(in the rows, 128 means zero)
Known rows:
[116 161 147 148 119  96 160 138 144 154 161 132  89 118  75  63 101 153
  82 148 131 139 116 132 107 169]: zivis
[118 128 136 154  95 132 149 131 154 121 153 123 106 112 123  74 114 167
  80 130 114 126 128 120  98 181]: graletir
[113 139 137 133  93 123 157 131 152 119 155 124 109 118 116  54 112 146
  69 145 122 116 116 121 110 185]: taru
[118 123 153 197 116 112 152 134 164 184 144  94  79 110  94 128 109 216
  98  96 118 170 137 149  68 160]: gragres
[108 148 156 159 125 100 157 135 147 175 155 114  88 122  77  80 103 170
  88 129 128 155 129 143  89 162]: flafel
[ 69 115 128 151 121 122 162  90 158 159 150  92 107 144  96  89 153 147
  98 116  96 122 134 139 102 160]: reso
[123 103 152 153 105 127 106  98 159 173 169  92  97 144 121  68 162 146
  77 129  71 123 170 162 103 185]: pagre
[ 95 159 114 185 144 105 151 123 143 170 141  95  92 156  98  84 106 176
  95 109 100 146 147 131 105 182]: razo
[ 96 164 108 177 144 114 141 132 136 167 141  94  93 160 107  89 108 171
  95 109  92 155 151 121 102 189]: plunim
[ 86  87 164 164  90 152 157 104 169 165 154 105  97 103 107 125 145 190
 100 120  94 136 137 145  73 169]: vugrin
[ 76 182 158 175 125 141 192 152 129 168 133 120 121 107 111  73  64 152
  87 168 149 161  95  98  73 191]: grura
[ 72 169 169 108 133 133 207 207 143 179 151 124  81 105  44 108  83 170
  89 141 123 181 130 116  96 193]: flibes
[ 76 157 175 204 131 137 200 140 157 196 122  98 117  98  91  93  69 185
  93 133 156 170 107 137  54 166]: fanar
[ 51 152 156 151 110 167 183 126 124 169 144 124 129 122 152  86  92 111
  97 188 113 155 123  78  65 202]: buko
[118 141 142 171 122 109 150 141 146 155 157 134  76 116  92 105 103 200
  97 117 112 160 133 120  88 166]: bruzus
[ 94 132 152 128  99 129 156 125 139 172 161  99 113 139 108  68 135 115
  81 158 104 140 148 136  90 181]: pigem
[108 130 144 134 111 159 153 132 140 111 172 161  95 105 123  77 105 175
  84 141 101 134 129 110 105 184]: puvipluk
[ 90 144 129 120 113 119 136 122 154  99 158 116 120 139 138  66 120 182
  96  96 124 123 116 137 109 191]: tebuk
[ 69 121 122 149 108 117 158  99 144 153 150 102  98 150 112  94 148 143
 100 121  88 126 137 131 101 171]: lotrol
[ 59 110 141 162 111 166 161  95 140 147 169 111 102 134 107  97 149 159
 102 132  87 122 132 148 100 179]: zezugar

Facts:
grekes ω vobro; grekes ω klokli; doplak ω letrinu; fugu ω vugrin; fugu ω mela; fimel ω plistu; mela ω bistas; mela ω flustu; ploklir ω fidren
petegro ω begravun; grozol ω plusis; rogres ω foti; mati ω lipli; bistas ω flustu; zalalik ω gevam; lugar ω gragres; vazil ω guben; sodruk ω denil
taga ω vobro; taga ω grekes; zedrom ω tedadur; zedrom ω rodre; brazur ω zedrom; pigem ω bruzus; letrinu ω fanar; fanar ω doplak; zudrus ω stomes
mistu ω poflepul; petravon ω gragres; vobro ω grekes; libek ω plolonor; padin ω trisum; stegribrok ω napinil; plusonu ω rogres; dograk ω senedom; dograk ω plegen
skobra ω plages; gevam ω plages; dupla ω stegribrok; gizu ω mati; pagre ω tedadur; sesak ω doplak; poflepul ω mistu; poflepul ω plutras; flobru ω beples
pige ω bidri; pige ω fetroba; beples ω plopus; zivis ω truka; flustu ω bistas; flustu ω vugrin; nesor ω gibuk; vester ω flibes; plolonor ω libek
plutras ω mistu; denil ω sodruk; pluninun ω nesor; pluninun ω stomes; begravun ω deku; begravun ω petegro; taru ω vazil; klagel ω plopus; nutra ω dazis
stomes ω pluninun; foti ω gragres; foti ω petravon; trisum ω padin; buko ω fanar; grura ω sesak; tedadur ω brazur; klokli ω vobro; klokli ω grekes
flonazas ω grufli; flonazas ω skame; flibes ω doplak; flibes ω gilur; bidri ω nuno; kuplol ω brazur; kuplol ω klibrus; kuplol ω pebron; dazis ω nutra
klibrus ω zedrom; klibrus ω pagre; grekes Θ taga; doplak Θ buko; fugu Θ flustu; fimel Θ plistu; dono Θ faskosa; plufegro Θ zudrus; silek Θ tifo
mela Θ fugu; boklam Θ gofles; grozol Θ plusis; rogres Θ petravon; plistu Θ damuk; vuguk Θ flenedri; mati Θ pigem; plata Θ libek; bistas Θ vugrin
zalalik Θ kofil; lugar Θ gragres; vazil Θ taru; sodruk Θ denil; taga Θ vobro; zedrom Θ rodre; flafel Θ draklek; stadem Θ plolonor; brazur Θ pebron
pigem Θ gizu; truka Θ gadara; letrinu Θ grura; gragres Θ rogres; fanar Θ vester; zudrus Θ stomes; mistu Θ razo; petravon Θ foti; gofles Θ kligugram
libek Θ puvipluk; suvok Θ tedadur; stegribrok Θ graletir; plumo Θ plata; plusonu Θ lugar; napinil Θ stegribrok; dograk Θ nuno; grosti Θ napetuk; skobra Θ zalalik
gevam Θ plages; dupla Θ napinil; fetroba Θ pige; reso Θ flafel; gizu Θ bruzus; pagre Θ zedrom; sesak Θ gilur; poflepul Θ mistu; flobru Θ plopus
pige Θ bidri; brolor Θ boklam; beples Θ flobru; senedom Θ dograk; zivis Θ truka; deku Θ begravun; flustu Θ flebrur; kibri Θ grozol; nesor Θ dazis
guben Θ vazil; skame Θ grufli; kligugram Θ fubre; vester Θ flibes; vugrin Θ mela; razo Θ nepom; plolonor Θ plumo; lipli Θ mati; plutras Θ poflepul
pebron Θ kuplol; nuno Θ plegen; pluninun Θ nutra; plages Θ skobra; fudribuk Θ ponuk; gibuk Θ pluninun; grufli Θ flonazas; begravun Θ petegro; taru Θ grosti
nozizun Θ trisum; klagel Θ beples; drovuflam Θ zivis; nutra Θ plufegro; stomes Θ nesor; trisum Θ padin; buko Θ sesak; rodre Θ brazur; grura Θ doplak
tedadur Θ pagre; britris Θ kibri; klokli Θ grekes; fidren Θ ploklir; nepom Θ plunim; draklek Θ bredru; ponuk Θ vuguk; flibes Θ letrinu; plegen Θ fetroba
kuplol Θ klibrus; plunim ε a; grekes ε a; puvipluk ε d; grusek ε e; doplak ε a; fugu ε a; kofil ε a; fimel ε d
dono ε a; plufegro ε a; silek ε b; mela ε c; tridril ε e; ploklir ε a; napetuk ε b; boklam ε b; sostesen ε c
dasko ε e; zitu ε a; petegro ε c; tebuk ε d; grozol ε b; rogres ε d; plistu ε d; vuguk ε c; mati ε e
plata ε a; damuk ε d; bistas ε c; zalalik ε a; lugar ε b; vazil ε d; sodruk ε d; taga ε a; zedrom ε a
flafel ε a; zovibu ε e; stadem ε d; brazur ε b; pigem ε e; flimel ε d; truka ε a; letrinu ε a; gragres ε a
plopus ε a; fanar ε a; zudrus ε a; mistu ε b; petravon ε d; gofles ε a; vobro ε a; libek ε b; padin ε a
suvok ε a; stegribrok ε e; plumo ε b; plusonu ε b; napinil ε b; dograk ε e; grosti ε e; skobra ε c; gevam ε b
dupla ε c; fetroba ε b; reso ε c; gizu ε e; pagre ε e; sesak ε a; rozok ε a; floza ε a; poflepul ε a
flobru ε c; pige ε c; faskosa ε a; brolor ε d; beples ε c; senedom ε c; zivis ε b; digilor ε a; deku ε c
flustu ε a; kibri ε a; kupon ε a; nesor ε a; guben ε a; skame ε c; plagel ε a; kligugram ε d; bruzus ε b
flenedri ε a; vester ε d; vugrin ε c; razo ε a; pedru ε a; flebrur ε e; plolonor ε a; lipli ε b; graletir ε d
plutras ε e; denil ε d; lotrol ε c; pebron ε e; nuno ε b; gilur ε d; pluninun ε a; plages ε a; fudribuk ε a
gibuk ε a; grufli ε b; begravun ε c; taru ε d; gadara ε b; plusis ε b; nozizun ε a; klagel ε c; giklel ε b
tifo ε a; drovuflam ε b; nutra ε b; stomes ε a; foti ε b; tuvu ε d; trisum ε d; buko ε c; bredru ε b
rodre ε a; drafluze ε d; grura ε b; tedadur ε d; fubre ε e; britris ε b; klokli ε a; fidren ε a; nepom ε d
draklek ε a; flonazas ε b; ponuk ε a; flibes ε a; bidri ε d; zezugar ε c; plegen ε e; kuplol ε e; dazis ε b
klibrus ε d; plunim Λ pedru; grekes Λ drovuflam; puvipluk Λ zezugar; doplak Λ plumo; fugu Λ plata; kofil Λ tebuk; fimel Λ ponuk; dono Λ floza
plufegro Λ flenedri; silek Λ plagel; mela Λ plata; tridril Λ giklel; ploklir Λ boklam; napetuk Λ gofles; boklam Λ drafluze; sostesen Λ tridril; zitu Λ zovibu
petegro Λ nozizun; grozol Λ fudribuk; rogres Λ grusek; plistu Λ ponuk; vuguk Λ dasko; mati Λ tifo; plata Λ zezugar; damuk Λ ponuk; bistas Λ plata
zalalik Λ tebuk; lugar Λ grusek; vazil Λ gofles; sodruk Λ kupon; taga Λ drovuflam; zedrom Λ nepom; flafel Λ lotrol; stadem Λ zezugar; brazur Λ nepom
pigem Λ tifo; flimel Λ reso; truka Λ digilor; letrinu Λ plumo; gragres Λ grusek; plopus Λ draklek; fanar Λ plumo; zudrus Λ flenedri; mistu Λ pedru
petravon Λ grusek; gofles Λ drafluze; vobro Λ drovuflam; libek Λ zezugar; padin Λ tuvu; suvok Λ nepom; stegribrok Λ faskosa; plumo Λ zezugar; plusonu Λ grusek
napinil Λ faskosa; dograk Λ stadem; grosti Λ gofles; skobra Λ tebuk; gevam Λ tebuk; dupla Λ faskosa; fetroba Λ stadem; reso Λ lotrol; gizu Λ tifo
pagre Λ nepom; sesak Λ plumo; rozok Λ plunim; poflepul Λ pedru; flobru Λ draklek; pige Λ stadem; faskosa Λ floza; brolor Λ drafluze; beples Λ draklek
senedom Λ stadem; zivis Λ digilor; deku Λ nozizun; flustu Λ plata; kibri Λ fudribuk; nesor Λ flenedri; guben Λ gofles; skame Λ fubre; kligugram Λ drafluze
bruzus Λ tifo; flenedri Λ dasko; vester Λ plumo; vugrin Λ plata; razo Λ pedru; flebrur Λ plata; plolonor Λ zezugar; lipli Λ tifo; graletir Λ faskosa
plutras Λ pedru; denil Λ kupon; pebron Λ nepom; nuno Λ stadem; gilur Λ plumo; pluninun Λ flenedri; plages Λ tebuk; fudribuk Λ dasko; gibuk Λ flenedri
grufli Λ fubre; begravun Λ nozizun; taru Λ gofles; gadara Λ digilor; plusis Λ fudribuk; nozizun Λ tuvu; klagel Λ draklek; tifo Λ plagel; drovuflam Λ digilor
nutra Λ flenedri; stomes Λ flenedri; foti Λ grusek; trisum Λ tuvu; buko Λ plumo; bredru Λ lotrol; rodre Λ nepom; grura Λ plumo; tedadur Λ nepom
fubre Λ drafluze; britris Λ fudribuk; klokli Λ drovuflam; fidren Λ boklam; nepom Λ pedru; draklek Λ lotrol; flonazas Λ fubre; ponuk Λ dasko; flibes Λ plumo
bidri Λ stadem; plegen Λ stadem; kuplol Λ nepom; dazis Λ flenedri; klibrus Λ nepom; puvipluk φ tifo; doplak φ tebuk; fugu φ plistu; fimel φ nozizun
plufegro φ rodre; silek φ gadara; ploklir φ tebuk; sostesen φ kupon; zitu φ begravun; grozol φ plagel; vuguk φ ponuk; mati φ floza; vazil φ plutras
flafel φ plumo; brazur φ rozok; flimel φ grekes; vobro φ dono; padin φ nozizun; stegribrok φ floza; plusonu φ plata; dograk φ zezugar; grosti φ drovuflam
skobra φ plunim; gevam φ flebrur; flobru φ bidri; beples φ kofil; zivis φ boklam; deku φ giklel; nesor φ rogres; bruzus φ giklel; flebrur φ grekes
pebron φ razo; nuno φ grozol; gilur φ drovuflam; plages φ plutras; gadara φ tebuk; plusis φ boklam; tedadur φ gofles; britris φ padin; klokli φ digilor
flonazas φ vuguk; flibes φ puvipluk; dazis φ stadem

Rows:
No name comes twice in this set of rows, the named rows included.
[112 161 145 160 113 115 153 144 134 172 154 100 100 138  97  73 108 145
  81 150 121 150 123 132  98 182] -> zalalik
[123 138 135 130 101 137  92 110 118 153 185 105 105 170 147  42 152  90
  69 179  59 120 174 126 126 216] -> kuplol
[109 154 149 172 117 103 152 141 145 177 145  97  86 126  99  82 113 168
  82 129 115 156 140 140  92 185] -> rozok
[117 147 142 178 116 104 151 138 160 169 138 108  87 110 102  92 109 195
  82 117 118 144 126 130  95 186] -> mistu
[149 127 136 195 112 113  99 114 155 167 162 100  77 134 111  94 132 198
  83 109  85 140 158 157 103 186] -> rodre
[149 137 136 179 119 107 102 115 148 148 171 137  71 128 119  79 127 194
  85 119  90 139 153 138 115 187] -> brazur
[ 74 174 182 135 131 145 163 168 139 183 149 127 118 117 119 117  66 200
 116 120 148 199 118 109  56 201] -> doplak
[111 149 151 175 109 139 151 141 141 149 164 110  86 114 106  93 103 188
  85 140 117 145 108 133  98 192] -> libek
[117 138 149 185 108 141 153 135 144 151 159 114  80 110 111 114 103 206
  90 124 116 155 117 136  91 183] -> fetroba
[ 79 136 151 124  91 160 152 120 126 152 177 116 113 141 128  74 136 108
  83 188  89 125 127 117 108 207] -> pige
[ 87 146 136 183 136 148 161 124 131 156 162 102  92 142  86  97 101 188
  98 122 114 148 117 156 101 176] -> plata
[132 104 142 161 109 136  88 103 147 160 177 130  89 146 134  91 161 158
  93 118  57 143 192 142  99 185] -> pebron
[ 78 165 164 186 127 141 193 152 137 192 129 107 115 110 101  93  66 168
  94 146 145 176 115 115  59 183] -> letrinu
[ 90 155 126 173 135 103 162 134 151 168 137  90  74 139  77  78 120 177
 101 118 119 138 132 168  94 147] -> nozizun
[143 139 144 176 114 105  96 114 153 166 166 100  85 143 110  68 132 176
  74 126  92 133 148 158 111 188] -> zedrom

Now the same things, written a new way:
Known rows:
[127 100 138 131 153 160 133 119 133 123 135 155 143 117]: taru
[110 135 120  88 116 148 111  95  39  94 147 124 120 115]: napetuk
[161 122  95 107 124 170 105  96  85 141 121 136 130 143]: flimel
[162 124 123  96 110 158 124 121  92 139  85 123 148 146]: rodre
[174 104 100 101 141 180  96 120  96 149 101 117 155 140]: sostesen
[106 136 124  87 115 147 108  93  36  95 158 123 117 123]: bredru
[115 142 103  94 125 150 105 103  39  94 164 129 108 126]: bruzus
[132 153 198 221 220 157  81  44 147 100  16 156  55 157]: grekes
[148  76 137 159 148 157 122 131 154 149 113 150 174 127]: dupla
[101 151  93 122 132 114  96  79  44 142 180 110 140 170]: nuno
[131  99 147 131 145 138 151 150 146 126 115 169 142 135]: zedrom
[166 132 102 110 119 168 125 133  87 129  90 128 143 157]: plufegro
[101 123 120 121 161 137 123 118  76  82 174 163 100 112]: flonazas
[169 144 136  89 108 149 102 126  95 132 105 130 145 150]: draklek
[150 125 119  92 123 173 110 106  91 129 118 120 147 131]: kligugram
[125 142 113 136  87 134 110  85  54  97 157 118 141 134]: boklam
[137 101 117 149 162 151 136 128 137 121 142 158 134 134]: vazil
[ 99 109 110 184 138 123 139 114  93  92 178 148 124 129]: plusonu
[152 154 101  78 134 199 143  84 115 124 144 113 126 141]: grosti
[163 143 142  74 120 155  99 126  93 131  96 133 136 146]: kofil

Rows:
No name comes twice in this set of rows, the named rows included.
[109 123 107 148  85 136 131  86  53 109 147 108 142 139] -> lipli
[149 114 135 116 166 149 133 163 131 112 114 173 118 127] -> nesor
[177 119 129 104 121 176  79 115 110 142 100 123 173 131] -> lotrol
[153 113 108 131 106 163 123  94  99 135 113 108 165 145] -> brolor
[154 135 123  75 160 157  83 107  81 155 154 112 132 163] -> puvipluk
[134 130 109 140 157 174 162 101 165 123 167 143 132 131] -> mati
[105 117 152  94 191 136  99 118 131 160 159 161 147 138] -> bidri
[128 108 163 145 166 111 130 141 151 165 142 147 152 165] -> plolonor
[174  95 113 134 116 166 104 111 111 155  89 109 180 138] -> skame
[ 82 111 147 120 155 133 128 124  87  86 184 169 112 102] -> foti
[130 134 132 112 158 153 115 178 134 132 117 160 106 121] -> ploklir
[149 158 104  64 146 179 111  55 114 174 174 134 111 171] -> flebrur
[126 171 200 182 250 167  77  79 138  89  30 147  48 143] -> vobro
[146 105 113 167 156 155 138 132 134 103 133 140 163 131] -> fimel

